Below is a small trained network, with its code and all its weights. Each question gives an input and a class and asks what happens when units are switched off, that is, made to give their printed mean instead of their output.

import numpy as np


def w(rows, s, z=0):
    codes = np.array(rows[::2]) - 128.0
    scale = np.full(codes.shape[1], s)
    scale[-1] = z or s
    return codes * scale


def norm(h):
    return h / np.sqrt((h * h).mean(-1, keepdims=True) + 1e-5)


def f(y):
    return y / 2 * (1 + np.tanh(0.7978845608 * (y + 0.044715 * y**3)))


def log_softmax(a):
    a = a - a.max(-1, keepdims=True)
    return a - np.log(np.exp(a).sum(-1, keepdims=True))


def net(x, mask):
    res = np.array(x, float).reshape(1, 5) / 4 @ E
    u = 0
    for l in range(2):
        y = f(norm(res) @ A[l][:, :-1].T + A[l][:, -1])
        res = res + np.where(mask[u : u + 4], y, B[l][:, -1]) @ B[l][:, :-1]
        u += 4
    return log_softmax(norm(res)[-1] @ U[:, :-1].T + U[:, -1])


A, B = {}, {}
E = w([
[36,63,182,119,60,143,127,104,72,136,53],'x0',
[101,86,207,187,154,162,125,165,161,133,196],'x1',
[135,116,145,143,133,66,67,79,207,215,95],'x2',
[154,53,53,180,112,123,165,220,121,224,120],'x3',
[53,133,44,210,125,132,125,10,62,152,204],'x4',
],0.0012)
A[0] = w([
[164,198,5,45,71,48,127,98,77,114,19,32],'0.n0',
[162,110,165,115,128,151,102,206,181,81,90,203],'0.n1',
[121,74,73,186,127,132,178,187,139,202,135,86],'0.n2',
[5,45,177,121,21,155,131,109,104,123,31,5],'0.n3',
],0.0028,0.0025)
B[0] = w([
[85,79,240,211,159,163,137,176,161,141,224,189],'0.n0',
[114,157,112,184,130,116,128,98,71,129,151,249],'0.n1',
[123,154,185,103,147,168,144,56,110,106,116,167],'0.n2',
[254,232,54,141,220,116,147,160,229,119,231,194],'0.n3',
],0.0038,0.0018)
A[1] = w([
[175,83,159,76,111,133,114,178,165,106,82,6],'1.n0',
[137,84,138,100,124,41,58,82,226,216,109,51],'1.n1',
[212,133,208,100,131,111,95,252,126,104,38,100],'1.n2',
[175,42,76,146,117,174,185,175,117,232,95,74],'1.n3',
],0.0027,0.0016)
B[1] = w([
[67,167,95,194,194,170,124,61,61,103,254,49],'1.n0',
[132,135,104,109,111,194,211,207,37,32,159,195],'1.n1',
[88,90,53,154,107,137,138,49,126,174,149,243],'1.n2',
[109,204,192,76,132,103,61,77,162,28,133,177],'1.n3',
],0.0046,0.0011)
U = w([
[214,215,23,141,170,115,139,156,218,136,184,204],'0',
[74,91,23,200,90,139,112,5,57,185,134,147],'1',
[126,125,119,92,82,167,200,234,25,65,124,170],'2',
[93,93,253,203,135,134,112,174,166,161,174,167],'3',
[122,212,211,35,118,133,79,44,154,79,69,145],'4',
[135,100,127,91,124,87,108,197,138,185,39,39],'5',
[108,83,94,60,128,113,75,188,149,192,37,3],'6',
],0.0057,0.0026)

Each question gives the input, the list of numbers given to net, and the class t.
The units are the neurons (one row each of A and B). Each row of codes is followed by its name. A weight is (code - 128) times the scale printed after its matrix; where a second scale follows, it is the last column's (A, B and U).
mask holds one flag per neuron, layer by layer. A switched-off neuron (its flag False) gives its mean, the last column of its row in B, instead of its output. The means were averaged over made-up inputs and are rounded, as every weight is.
A unit's drop is (log p(t) with every unit on - log p(t) with that unit switched off) / (log p(t) with every unit on - log p(t) with every unit switched off).
The circuit of an input: a set's keep is (log p(t) with only the set's units on - log p(t) with every unit switched off) / (log p(t) with every unit on - log p(t) with every unit switched off). Starting from all 8 units, units are removed one at a time, each time the one whose removal leaves the highest keep (on an exact tie, the one counted first), for as long as the keep stays at least 0.8.
units of the circuit, in order: the units of the circuit, biggest drop first
top k neurons: the k neurons with the biggest drops, biggest first
top k neurons in layer l: the k neurons of layer l with the biggest drops, biggest first
input [-7,8,8,-2,-5], class 2: units of the circuit, in order -> 1.n1, 0.n3, 0.n0
input [0,4,8,-4,-7], class 2: units of the circuit, in order -> 1.n1, 0.n0
input [-6,-2,7,1,-7], class 1: top 2 neurons -> 1.n2, 0.n3
input [8,-7,7,4,-7], class 0: top 2 neurons -> 0.n3, 1.n2
input [6,5,7,-2,3], class 2: units of the circuit, in order -> 1.n1, 0.n0
input [-2,0,1,-3,0], class 5: units of the circuit, in order -> 0.n3, 1.n3, 1.n0, 0.n2
input [-2,-5,4,-6,-8], class 1: top 2 neurons -> 1.n2, 0.n3
input [-2,-1,7,-5,-3], class 2: top 2 neurons -> 1.n1, 0.n3
input [2,2,1,7,0], class 4: units of the circuit, in order -> 1.n3
input [-5,-7,-3,8,-4], class 4: top 2 neurons -> 1.n3, 0.n3
input [-5,5,-7,1,-8], class 1: top 3 neurons -> 1.n2, 0.n3, 0.n0
input [3,-5,7,-5,-7], class 1: top 2 neurons -> 1.n2, 1.n0
input [-3,-2,7,8,-2], class 4: units of the circuit, in order -> 1.n3, 0.n3
input [8,7,3,-8,-7], class 0: top 3 neurons -> 0.n3, 0.n0, 0.n2
input [4,-5,5,5,-5], class 1: top neuron -> 1.n2
input [-5,-7,-2,-3,5], class 3: top 2 neurons in layer 1 -> 1.n2, 1.n1
input [7,-3,1,-6,6], class 0: top 3 neurons in layer 0 -> 0.n3, 0.n2, 0.n1
input [-3,3,-3,2,-2], class 5: top 4 neurons -> 0.n1, 1.n1, 0.n3, 0.n0
input [4,5,-2,-4,-8], class 1: top 2 neurons -> 1.n2, 0.n0
input [-1,4,-1,4,-4], class 1: top 3 neurons in layer 0 -> 0.n0, 0.n3, 0.n2
input [5,-1,6,-4,-1], class 2: top 2 neurons in layer 0 -> 0.n2, 0.n1
